Each row comes from the steps of one walk. Every step used is in the known rows, and no mark comes twice. Write the walk behind each row, first mark first.
Known rows
mumupu-savot-zapizo-mumif-dabi: [ 0.71 -3.68  2.55  0.14 -4.57  1.63  4.02  2.53  2.78  1.94 -2.46  1.79
  4.43  2.13  1.75 -1.59  3.57 -1.15  0.97  1.78  3.38 -0.01  3.86  0.95
  1.56 -2.95  1.62 -0.97  2.77 -0.25 -0.61  0.68  1.98  1.61  0.86  1.31
 -1.36 -1.84  1.86 -0.88 -2.01 -3.19 -2.40  2.18  0.34  3.39]
dabi-gidefuf-dozufon-mumif-mumupu-savot-zapizo-kobeb: [-0.02 -1.32  0.17  4.39 -5.79  2.63  0.87  2.04  0.66  0.53 -1.29  1.57
  8.85  0.43  2.50 -0.35  3.05 -1.55  1.27  1.28  3.30  1.12  2.75  4.32
  2.89 -1.47  1.07 -1.13  1.14 -0.16 -1.57 -2.41  3.29  3.55 -0.30  1.06
 -1.05 -3.15  5.81 -2.80 -3.18  0.33  1.30  4.61  1.07  2.83]
dabi-gidefuf-savot-zapizo-mumif-mumupu: [-0.24 -2.01  0.86  3.73 -4.82  1.34  1.06  1.08  1.20  0.26 -0.40  2.39
  5.00 -0.24  2.13 -0.96  3.31 -2.45  0.77  3.02  0.38  1.85  2.25  0.52
  2.63 -0.29 -0.70 -0.79  2.00 -0.45 -1.66 -0.07  1.90  3.72  0.04  1.91
 -0.45 -0.51  3.78 -1.32 -1.75 -1.91  0.48  1.93  0.77  1.18]
dabi-gidefuf-dozufon-savot-zapizo: [ 0.37 -1.20 -2.41  3.37 -5.96  1.79  1.61 -0.13 -0.25 -0.10 -0.24  0.19
  5.29 -0.62 -1.14 -0.97  0.85 -0.72  0.72  1.93  1.79 -0.53  0.63  1.96
  1.70  3.42 -0.59 -0.87 -0.95 -2.10 -1.10  0.19  0.87  3.08 -0.70  2.20
 -0.76 -3.77  3.05 -3.06 -1.92  2.30  2.69  4.73  2.32  3.10]
mumupu-savot-zapizo-mumif-kobeb-gidefuf: [-1.58 -2.10  3.50  1.28 -5.03  0.19  0.76  2.71  0.96  1.93 -1.42  0.90
  4.18 -1.15  4.29 -0.29  3.13 -0.84 -0.63  3.27  4.43  1.88  4.02 -0.78
  4.52 -3.06  0.68 -1.32  2.68 -1.22 -1.58 -1.34  5.05  0.45  0.73  0.62
  1.29  0.07  3.86 -0.93 -0.83 -5.95 -3.91  2.00  0.77  3.37]
zapizo-mumif-mumupu-dabi-gidefuf: [-0.55 -0.10  2.21  2.21 -4.39  0.89 -0.45  1.49  1.23  1.05 -2.00  2.39
  5.47  2.00  2.32 -0.48  1.20 -2.00  0.18  1.23 -1.24  0.24 -1.52  1.28
  4.03 -2.01  1.09 -0.72  1.81 -0.12 -0.15  1.08  0.47  4.51  0.89  1.71
  0.34 -0.94  1.27  0.31  1.10 -2.37  1.69  0.74  1.89 -0.58]
kobeb-savot-zapizo-mumif-dabi: [ 0.93 -3.91  2.64 -0.22 -2.59  0.95  2.92  0.03  3.52  1.25 -1.95  3.36
  1.10  2.48  1.43 -1.65  3.10 -1.42  0.93  1.37  1.98  0.60  4.00  0.14
 -0.32 -0.63  0.97  0.56  3.16  0.59 -0.65  1.49  3.12  0.22  0.10  1.04
 -1.41 -0.24  1.87  0.70 -1.70 -3.17 -1.48  2.76  0.71  2.45]
dozufon-mumif-dabi-gidefuf-mumupu: [ 1.04  1.76  0.54  1.84 -1.84  2.28  0.32  0.69  1.40 -0.51 -0.38  3.89
  5.89 -0.14  1.37 -0.02 -0.59 -0.94  2.03  0.79 -2.19 -2.06 -0.65  0.96
  0.36 -0.93  3.33 -0.96  0.95 -0.61 -0.27  2.40  0.31  0.71 -0.72  2.43
 -0.71 -0.87  3.32 -2.07 -0.01  1.46  2.68  1.77  0.69  0.65]
mumupu-savot-zapizo-mumif-kobeb: [-1.15 -1.47  2.20 -0.11 -5.35  0.19  0.59  2.57  1.36  1.89 -0.70  0.65
  3.47  0.13  3.16 -1.21  3.76 -1.67  0.09  2.45  4.15  0.57  4.40 -0.21
  4.55 -2.64  1.10 -1.18  2.65 -0.16 -0.84 -1.54  3.23  1.03  0.44 -0.38
  0.10 -0.58  1.99 -1.14 -1.82 -2.22 -2.70  1.31  0.41  3.05]
dabi-gidefuf-dozufon-savot: [ 0.63  0.40 -1.84  2.17 -3.12  1.74  0.14  0.01 -1.33 -0.63 -0.52 -0.51
  4.97 -1.13 -1.22  0.34 -0.61 -0.47  0.83  1.76 -0.04 -0.64 -0.16  2.33
  0.80  2.36 -0.33 -0.13 -2.16 -1.30 -0.79 -0.59  0.47  2.62 -0.67  2.09
 -0.89 -2.76  2.54 -2.63 -1.58  2.43  3.13  4.08  1.97  1.53]
dozufon-savot-zapizo-mumif-dabi-gidefuf: [ 1.33 -1.80  0.43  2.05 -6.17  2.02  3.22  1.34  2.72  1.09 -1.10  2.65
  5.88  0.82  0.94 -2.12  4.14 -2.06  1.22  2.21  0.95 -0.65  1.79  0.90
  3.07  0.30  1.62  0.26  1.50 -0.65 -0.42  2.57  0.68  3.37 -0.46  2.66
 -1.13 -1.75  2.71 -2.22 -0.21 -0.08  2.14  4.15  2.26  2.68]
zapizo-savot-kobeb-dabi-gidefuf-mumupu: [ 1.99 -0.90 -1.02  1.72 -1.87 -0.45  1.01  0.34 -0.69  0.58  1.81  6.32
  2.51 -2.61  2.58 -0.56  0.21 -2.40  3.79  2.78 -1.93  0.89  1.02 -0.02
  0.72 -0.36  1.85 -0.47 -0.86 -0.88 -1.56 -0.51  2.43  0.00  0.79  0.75
 -1.91 -1.21  2.33 -1.23 -3.36  0.68  0.82  4.82 -1.27 -1.78]
mumif-mumupu-dabi-gidefuf-dozufon-savot: [-0.13  0.22  0.82  3.08 -5.19  3.39  1.74  1.27 -0.48 -0.28 -1.66  1.10
  7.07  1.39  1.21  0.24 -0.55 -0.62  0.97  2.13 -0.73 -1.38 -2.42  3.62
  1.40 -0.51 -1.01 -1.12 -0.42 -2.06 -1.73  1.08  0.59  5.96  0.03  3.70
 -0.82 -3.35  2.56 -0.55 -1.65  0.73  3.61  2.38  3.34  2.61]
dozufon-mumif-mumupu-dabi-gidefuf-zapizo-kobeb: [-1.36  1.26  1.94  3.28 -2.95  1.42 -0.76  2.63  1.54  2.00 -2.04  2.12
  8.56  0.79  3.03 -0.25  2.04 -2.57  1.11  0.25 -0.38  1.03 -0.60  3.38
  3.22 -3.05  3.86  0.68  1.41  1.91 -0.45  0.01  3.32  3.26 -1.31  2.92
 -2.15 -3.01  2.82 -0.37  0.13 -0.82  2.91  0.58  2.28  2.42]
zapizo-savot-kobeb-dabi-gidefuf: [ 2.05 -0.54 -0.84  1.96 -1.56 -0.81  1.89  0.63  0.38  0.76  0.84  4.53
  1.38 -1.97  1.81 -1.55  0.75 -1.51  2.97  1.60  0.39  1.11  1.44  1.13
  1.27 -0.67  1.06  0.55 -1.44 -0.06 -0.90  0.02  1.19  0.39  0.85 -0.46
 -2.24 -1.38  0.52 -1.17 -1.81  1.33  0.49  5.75  0.32 -1.75]
dabi-gidefuf-mumupu-savot-zapizo: [ 0.40 -2.07 -0.13  2.24 -6.16  1.84  1.33  1.29 -1.26 -0.41 -0.37  1.96
  6.16 -0.07  0.89  0.62  0.57 -2.12 -0.11  2.87  1.05  0.86  0.12 -0.94
  3.10 -0.05  0.62 -2.47  1.18 -2.01 -2.14 -0.84  0.93  1.90  0.48  0.70
  1.24 -1.74  2.79 -2.67 -2.39  0.83  0.93  1.10 -0.22  1.65]
zapizo-dabi-gidefuf-savot: [ 1.38  0.29 -0.21  2.88 -0.63  0.59  0.73  0.97 -0.98  0.45 -0.35  1.28
  3.53 -2.21 -0.88 -0.02 -1.99 -1.25  2.10  3.39 -1.03  1.36  2.66  1.64
 -0.45 -0.37  0.34  0.14 -1.18 -1.58 -1.66  0.52 -0.67  1.36  0.56  1.49
 -1.79 -2.92  1.50 -0.52 -2.33  0.74 -0.45  3.01  1.46  0.48]
dozufon-mumif-mumupu-gidefuf: [-1.93  0.60  1.56  3.34 -1.09  2.37 -0.86  1.59  0.60 -2.36  0.45  1.71
  5.08  0.77  2.80 -0.25  1.60  0.29  0.81  0.43  0.63  0.91 -2.31  0.47
  0.67 -0.97  0.70 -1.42  1.90 -0.39  0.74 -0.18  1.05  1.78 -0.63  1.51
  0.82  0.43  2.64 -0.11  1.23  0.28 -0.14 -1.07  0.53  0.95]
savot-mumupu-gidefuf-dabi: [-1.51 -2.03  0.82  3.19 -2.04 -1.05  0.54  0.15 -2.36  1.10  1.70  3.57
  4.19  0.22 -0.52 -1.98 -1.48 -0.34  2.20  1.13  0.57  0.83 -2.99 -0.26
 -0.41  0.15  0.86 -1.86  1.57 -2.77 -0.09 -1.37  1.05  2.32  1.43  2.75
 -0.27 -2.45  0.44  0.81 -0.29 -1.12 -3.19 -1.13 -0.47  1.66]
zapizo-mumif-mumupu-savot-kobeb-dabi: [ 0.21 -2.35  3.13  0.70 -1.59  0.27  1.94  2.98  0.88  0.95 -0.37  3.79
  4.32  2.08  4.80 -0.07  3.13 -0.06  2.45  1.43  1.29  0.97  1.70  0.90
  0.96 -5.16  0.83 -0.19  1.86  0.01 -1.61 -1.37  4.69  2.20  1.90  0.60
 -1.60  0.61  2.27 -0.59 -1.89 -3.20 -1.75  2.66 -1.31 -1.63]
dabi-gidefuf-savot-kobeb: [ 0.90  1.34 -0.98  2.03 -3.50 -0.88  0.47  0.54 -0.74 -0.83 -0.04  2.30
  3.40 -1.81  0.44  0.63 -0.16 -1.44  0.32  0.93  1.84  0.10  1.92  0.69
  0.56 -0.19 -0.37  0.08 -1.78  0.28 -0.82 -2.65  0.50  1.75  0.46  0.49
 -1.15 -1.64  2.16 -2.04 -1.30  2.40  2.41  2.58  0.66  0.26]
dozufon-mumif-kobeb-savot-zapizo-dabi: [-0.81  0.00  1.78  1.40 -1.62  1.10  0.67  0.67  2.98  0.32  0.71  3.32
  1.04  0.44  2.59 -2.06  0.42  0.15  2.04  1.79  2.49  0.84  4.74  0.58
  0.33 -0.49  1.38 -0.11  2.53 -0.78 -1.38  1.40  4.06 -0.83 -0.63 -0.35
 -1.09 -1.21  2.24  0.71 -2.25  1.03 -2.29  2.86  1.28  2.80]
dozufon-mumif-kobeb-zapizo: [-2.17  2.43  2.41  0.51  0.77  0.92 -0.70  1.86  1.74  0.71  0.23  0.48
  1.28 -0.64  3.95 -0.28  0.53 -0.13 -0.66 -0.26  2.17  0.58  2.23  0.64
  1.69 -2.18  1.42  0.02  1.13  0.69 -0.64  2.29  4.69 -1.52 -2.51  0.98
  0.59  1.70  2.04 -1.09  0.91 -0.49 -0.92  0.00  1.42  2.20]
kobeb-dabi-gidefuf-dozufon-mumif-mumupu-savot-zapizo: [ 0.09 -2.07  1.22  4.84 -3.82  3.79  3.11  2.30  1.01  0.02 -1.52  2.13
  8.49  1.53  2.50 -1.33  0.39  0.85  2.55  1.75  2.40 -0.12  0.00  3.60
  1.23 -1.61  0.60 -1.80  1.57 -2.40 -2.47  1.96  3.06  2.95  0.50  1.79
 -1.50 -3.18  3.55 -3.42 -2.58  0.16 -0.39  5.45  1.87  1.48]
dabi-gidefuf-dozufon-mumif-kobeb-zapizo: [-1.56  3.34  0.82  3.30 -1.56  0.71 -1.95  1.22  0.65  1.42 -0.58 -0.05
  4.65 -1.76  2.31 -0.09 -0.98 -0.61  0.48  0.84  2.16  0.01  2.43  3.10
  2.86 -0.82  1.71 -0.71 -0.48 -0.41 -0.97  1.72  4.33 -0.10 -2.43  2.01
 -0.24 -0.76  3.91 -3.16  0.39  0.20  0.71  3.68  3.49  2.30]
dozufon-gidefuf-savot-mumupu-dabi: [-1.93 -2.28  0.65  0.99 -3.15  2.70  2.40  1.49  0.36 -1.33 -1.46  3.38
  5.13  0.95  0.37 -2.78 -2.53 -0.42 -0.01 -0.15  1.65  1.09 -0.72  0.45
 -1.08  0.19 -1.33 -2.27  1.20 -0.96 -1.05 -0.40  2.63  4.28  0.58  2.96
 -0.46 -3.22 -0.99  0.64 -3.63  0.12  0.76  0.12  0.33  3.70]
mumupu-dabi-gidefuf-dozufon: [ 0.20  0.52 -0.30  2.26 -4.27  0.26 -0.06  0.21 -0.65  1.31 -2.93  0.37
  5.06  0.31 -1.17 -0.18 -2.79 -0.93  0.33  0.73  0.73 -1.63 -0.89  3.08
  1.54  0.53  0.86 -1.06 -1.04 -1.47 -0.03  0.38 -0.77  2.72  0.87  1.93
 -0.99 -4.96  0.72 -0.95 -0.58  0.00  1.72  3.19  3.16  1.62]
mumupu-dabi-gidefuf-zapizo-kobeb-savot: [ 0.09 -1.15  2.18  0.83 -2.42 -0.17 -0.41  1.07 -0.39  2.42 -3.43  1.38
  5.55  0.35  0.65  0.77  0.52 -4.04 -0.34  1.41  0.82  2.36  1.26  1.82
  2.05 -1.54  2.76  2.13  0.40  2.18 -1.25 -1.60  3.35  1.16 -0.70  1.51
 -1.99 -3.36  0.96  0.68 -1.41 -1.43  1.94  1.74  2.58  2.68]
dozufon-mumif-mumupu-savot-kobeb: [-1.11  0.67  1.58  1.18 -2.76  2.20  1.46  2.69  1.69 -2.33  0.14  2.94
  4.77  2.26  4.16  0.51  1.92  1.22  0.56 -0.83  3.03  0.35  0.88  1.32
  0.45 -3.42  0.11 -1.43  0.88  0.88 -0.76 -2.75  3.79  2.57  0.29 -0.11
 -0.31  0.23  3.13 -1.28 -1.46  1.77  0.91  0.31 -1.43  0.66]
savot-kobeb-gidefuf-zapizo: [-1.54  0.01  0.79  2.72 -1.18 -1.97 -0.19  0.99  0.35  1.55 -0.27  1.23
  2.67 -1.46  1.86  1.03  0.79  0.53  1.05  0.83  1.71  1.88  1.13 -0.01
  0.25 -1.48  1.43 -0.15 -0.46  0.20 -0.93 -2.10  5.65 -0.29 -0.31  2.52
 -1.35 -0.89  3.27 -0.75  0.57 -3.97 -0.41  1.06  0.38  1.82]
savot-mumupu-dabi-gidefuf: [-0.62 -0.68  0.48  1.90 -4.75  0.34  1.35  0.58 -0.70 -0.10 -0.81  3.23
  4.67  1.93 -0.15 -1.86 -1.14 -1.22 -0.20 -1.19  0.49 -0.29 -3.30  0.36
  1.58 -0.20  0.82 -1.78  1.06 -1.16 -0.10  0.82 -1.06  4.21  1.86  0.64
  1.11 -3.16 -1.41  0.08  0.92  0.58  1.41  0.45  1.17 -0.12]

Which walk is each row?
[-1.99  2.94  2.06  2.78 -3.53  1.15 -0.82  2.00  1.07  2.01 -2.63  0.89
  6.28 -0.31  2.75 -0.46 -2.26 -1.05 -0.32  0.46  2.86 -1.07  1.37  3.72
  3.24 -1.65  2.25 -1.02  0.03 -0.76 -0.64  2.66  4.00  1.18 -1.66  2.87
 -0.36 -3.28  2.75 -2.01  0.38 -0.51  0.82  3.15  4.59  3.78]  mumupu-dabi-gidefuf-dozufon-mumif-kobeb-zapizo
[-0.95 -1.15  2.90  5.32 -1.19  0.38  1.69  2.94 -0.79  0.44  1.01  3.69
  4.39 -0.71  4.31  0.74  1.15 -1.19  2.67  4.04  1.65  3.84  3.23  1.55
 -1.50 -4.11 -0.76 -1.29  0.78 -2.04 -2.48 -0.19  4.64  2.32 -0.25  4.20
 -1.34 -0.58  4.68  1.05 -2.09 -3.25 -2.85  0.77  1.28  2.52]  mumif-mumupu-gidefuf-savot-kobeb-zapizo-dabi
[-2.11 -1.51  3.17  4.46 -2.42 -1.86 -0.64  1.86  0.19  3.19  0.93  4.45
  4.94  0.68  4.24  0.05  1.86 -1.50  1.92  2.82  1.28  2.85  0.85  0.72
  2.27 -3.05  1.12 -0.82  1.90 -1.21 -0.89 -1.10  6.83  2.38 -0.45  4.77
 -0.98  0.68  4.90  0.24  0.33 -5.09 -2.66  0.08  0.35  1.63]  savot-kobeb-zapizo-mumif-mumupu-gidefuf-dabi
[-2.13 -1.99  2.89  3.87 -3.25  0.14  0.81  2.51 -0.05  1.85  1.23  4.49
  6.51  0.66  4.64  0.14  2.83 -1.56  1.64  3.45  1.22  2.80  0.53  0.53
  1.97 -2.07  0.44 -0.24  1.31 -1.43 -1.32 -1.14  7.64  3.62 -1.18  5.74
 -1.02  0.40  5.57 -0.25 -0.68 -3.39 -1.16  0.44  0.30  3.11]  dozufon-savot-kobeb-zapizo-mumif-mumupu-gidefuf-dabi
[-0.83 -1.99  0.74  4.35 -7.63  0.76  0.52  0.75  1.74  2.36 -2.35  2.45
  6.77  2.08  1.43 -1.74  1.53 -1.79  1.36  1.95  0.91 -0.42  0.44  3.05
  3.80  0.01  0.74 -2.08  2.11 -1.67 -0.52  0.92  1.90  5.16  0.98  3.00
 -0.91 -4.18  3.30 -0.73 -1.00 -3.24  0.95  3.68  2.80  2.05]  savot-zapizo-mumif-mumupu-dabi-gidefuf-dozufon
[-1.55 -3.82  1.13  3.75 -4.22  2.33  1.73  0.77  1.21  0.54 -0.44  1.73
  5.02 -0.04  3.14 -0.33  3.53  0.37  1.33  3.21  0.87  1.68  1.87  1.36
  0.74  0.97 -1.21 -1.19  1.69 -2.28 -1.80 -0.26  6.43  3.29 -0.28  4.32
 -0.15 -1.02  6.70 -0.71 -2.22 -6.04 -0.86  3.81  0.44  3.36]  kobeb-gidefuf-dozufon-savot-zapizo-mumif-mumupu
[-1.54 -0.82  2.76  2.93 -3.48  2.18  1.09  2.99  0.73  0.79  0.42  3.82
  6.24 -1.83  4.87 -0.01 -0.22  0.33  2.22  4.26  1.92  1.29  3.91 -0.29
  1.55 -2.92  2.43 -2.70  2.77 -3.50 -2.71  0.34  6.08 -0.42  0.37  2.18
  0.51 -1.89  5.94 -0.75 -3.07 -3.36 -4.06  2.12 -0.26  4.07]  dozufon-mumif-kobeb-gidefuf-mumupu-savot-zapizo-dabi
[-2.24 -2.16  3.68  1.47 -2.50 -1.69 -1.41  0.38 -1.34  1.81  1.25  5.09
  4.10  0.13  2.19 -1.91  0.39 -2.09  2.35  2.87  1.53  1.91  0.73 -1.00
  1.34 -1.30  1.56 -0.82  3.40 -1.33 -0.66 -2.95  5.00  1.54  1.15  1.96
 -0.36 -0.48  1.96  1.72 -1.41 -3.27 -4.57  0.13 -0.07  2.21]  zapizo-mumif-kobeb-savot-mumupu-gidefuf-dabi
[ 0.70 -4.66  0.48  1.21 -2.78  2.25  1.69  2.28 -0.36  1.79 -0.51  3.50
  6.50 -0.67  2.89 -1.18  1.26 -2.07  1.85  3.11  0.97  2.08  2.18  0.17
  1.87 -1.61  1.27 -0.72  2.29 -1.50 -2.79 -0.52  5.18  0.66 -0.25  2.11
 -1.12 -1.24  2.68 -1.65 -5.37 -1.65 -0.17  3.68 -0.78  2.53]  dozufon-gidefuf-mumupu-savot-zapizo-kobeb-dabi
[ 0.73 -1.25  1.41  2.33 -2.49  2.22  1.95  1.69  1.23  2.29 -2.35  1.00
  6.50 -0.01  1.17 -0.17  1.63 -1.87  1.49  2.69  0.35  0.44  3.21  3.52
  1.08 -0.71  1.60  0.39 -0.46 -0.63 -1.25  2.83  4.29  2.31 -1.84  5.06
 -1.89 -1.68  4.53 -2.67 -1.11 -2.85  1.31  5.48  3.07  3.11]  kobeb-zapizo-mumif-dabi-gidefuf-dozufon-savot
[-0.22 -0.96  3.59  2.31 -2.53  1.01 -0.01  1.52  0.03  2.15 -2.53  2.03
  5.97  1.45  2.72  1.02  1.87 -3.70  0.59  2.14 -0.59  2.67  0.06  2.43
  2.17 -3.57  1.54  1.48  1.63  1.80 -2.52 -0.84  3.79  3.19 -0.78  2.26
 -1.87 -1.42  2.14  1.57 -1.46 -2.38  2.30  0.57  2.82  2.25]  mumif-mumupu-dabi-gidefuf-zapizo-kobeb-savot
[-0.20  0.79  0.90  3.05 -3.77  1.42 -0.97  0.35  1.32  0.00  1.44  5.30
  4.47 -0.80  2.79 -0.89 -0.46 -1.72  2.79  3.65 -0.17  0.80  3.28 -0.25
  2.03  0.22  2.57 -1.16  2.43 -1.92 -2.29  1.30  3.91  0.01 -0.66  0.73
 -0.26 -1.36  4.39 -0.88 -2.54  1.90  0.07  3.43  1.18  1.78]  dozufon-mumif-kobeb-savot-zapizo-dabi-gidefuf-mumupu
[-1.75 -1.37  0.97  2.90 -0.94  1.18  0.78  1.74 -0.45  0.15  1.56  4.97
  4.98 -2.39  3.29 -4.01  0.63 -0.58  5.19  1.81  2.18  0.79  1.27  2.38
 -0.95 -0.69  2.52 -2.26  1.46 -1.77  0.15 -0.66  4.06  0.17  0.68  1.66
 -2.13 -3.74  2.01 -0.20 -3.51 -0.96 -4.71  4.65  0.18  2.54]  zapizo-savot-mumupu-gidefuf-dozufon-mumif-kobeb-dabi
[-1.38 -0.60  2.01  4.01 -1.06  2.23  1.92  3.28  1.51  0.67 -0.32  2.92
  5.86  1.74  4.17  0.54 -0.15  1.49  3.06  1.43  3.05  2.32  4.85  4.48
 -1.44 -3.95  0.76 -2.08  0.14 -1.26 -2.37 -0.62  7.85  2.14 -0.47  3.05
 -2.22 -2.29  5.77 -1.19 -3.74 -1.67 -2.12  3.78  0.05  2.42]  gidefuf-dozufon-mumif-mumupu-savot-kobeb-zapizo-dabi
[-1.99 -1.89  2.23  1.59 -4.43  1.37  1.89  2.37  1.57  1.51 -1.62  3.42
  5.76  2.48  4.63  0.16  2.36 -1.07  0.73  1.08  1.96  0.71  2.45  3.04
  0.52 -1.92  0.05 -0.73  0.59 -0.32 -1.12 -0.37  8.01  4.46 -0.71  4.97
 -1.55 -2.28  4.86 -0.07 -2.39 -3.99  1.02  2.66  0.96  3.37]  gidefuf-dozufon-savot-kobeb-zapizo-mumif-mumupu-dabi
[ 0.07 -1.29 -1.22  4.65 -4.89  2.34  1.58  1.86  1.05  0.47 -1.67  1.37
  8.10  0.14 -0.67 -1.48 -1.38  0.33  2.52  2.22  3.36  0.81  3.73  3.68
  1.38  0.91  2.05 -2.18 -0.15 -2.48 -0.93 -0.11  2.24  2.06  0.54  1.32
 -1.82 -6.46  3.64 -3.24 -3.36  1.91 -1.04  6.24  1.47  2.95]  mumupu-savot-zapizo-dabi-gidefuf-dozufon-mumif
[-2.43  0.55  2.53  2.04 -3.74  2.24  1.83  2.66  1.72  0.37 -0.16  5.09
  4.52 -0.29  4.47 -3.21  0.31 -2.53  0.24 -0.04  2.56  2.24  1.07  1.41
  3.18 -1.81  2.05 -1.94  1.52  0.19 -0.96  2.33  4.49  2.34 -0.98  1.18
  0.69 -2.00  0.77 -0.07 -1.03  0.06 -0.68  1.73  1.55  3.10]  dozufon-mumif-kobeb-zapizo-savot-mumupu-dabi-gidefuf
[-3.29 -0.90  2.80  3.36 -0.97  0.85  1.07  2.25  0.06  1.65  2.41  5.41
  4.07 -2.01  4.12 -3.27  0.01 -1.68  2.58  2.27  2.59  3.33  1.38  0.76
  1.17 -1.47  2.04 -2.04  1.99 -1.43 -0.96  0.10  6.63  0.46 -1.39  3.30
 -0.72 -1.28  2.67  0.63 -2.24 -1.65 -5.29  0.16 -0.09  4.86]  dozufon-mumif-kobeb-zapizo-savot-mumupu-gidefuf-dabi
[-0.87 -1.63  0.69  2.60 -2.09  1.75  0.57  3.05  0.21  0.72  0.40  3.89
  5.61 -0.08  3.10  0.61 -1.75 -0.47  2.05  3.47  1.12  3.96  3.88  0.41
  0.88 -2.58  0.60 -2.63  0.13 -2.01 -3.11 -0.82  7.84  1.46 -1.00  3.61
 -0.67 -0.45  3.95 -1.40 -4.64 -0.96 -0.19  2.45 -0.56  2.39]  dozufon-gidefuf-mumupu-savot-kobeb-zapizo-dabi
[-1.21 -1.20  3.38  4.81 -1.60  0.46  1.90  3.67  0.27  1.93 -0.12  2.22
  5.77  0.06  4.13  1.51  1.06  1.16  3.59  4.00  1.09  3.75  2.49  1.90
  0.08 -6.02  0.93 -1.54  0.77 -1.68 -3.59 -1.79  6.83  2.55  0.77  3.54
 -2.20 -1.19  4.86  0.53 -2.17 -5.45 -2.85  1.27  0.50  2.35]  mumif-mumupu-savot-kobeb-gidefuf-zapizo-dabi
[-2.49 -1.70  2.95  2.25 -3.56  1.99  1.25  3.20  2.86  0.75 -2.26  4.29
  5.82  1.43  5.07 -0.81  0.80 -1.58 -0.25  1.62  2.39  3.12  3.17  1.49
  1.58 -2.96 -1.04 -1.22  1.48  0.59 -1.85 -0.17  8.38  4.33 -1.34  4.99
 -1.20 -0.09  3.48  0.10 -3.00 -3.86  1.23  1.28  1.17  3.68]  dozufon-gidefuf-savot-kobeb-zapizo-mumif-mumupu-dabi
[-1.03 -3.67  1.10  1.29 -3.64  1.08  2.38  1.01 -1.91  1.02 -1.56  3.29
  6.30 -0.24  1.80 -0.59  0.48 -0.96  0.43  0.10  1.67  0.76  0.36  2.45
 -1.63 -0.18  0.51 -0.35  0.31 -1.57 -1.01 -2.25  4.87  3.44  1.27  3.72
 -0.26 -4.95  3.63  1.12 -2.85 -4.80 -0.31  3.29  0.06  3.86]  zapizo-kobeb-gidefuf-dozufon-savot-mumupu-dabi
[-0.80  0.26  1.40  4.04 -6.01  2.05  2.33  2.06  0.10  0.59 -1.21  2.74
  7.00  1.76  3.55  0.82  0.38 -0.98  0.40  1.43  1.72  0.13 -0.34  3.70
  1.61 -1.87 -1.00 -1.11 -0.79 -1.56 -2.50  1.07  4.75  5.70 -0.93  4.68
 -0.79 -2.41  4.28 -1.36 -1.21 -0.39  3.79  3.20  3.47  3.02]  mumif-mumupu-dabi-gidefuf-dozufon-savot-kobeb-zapizo
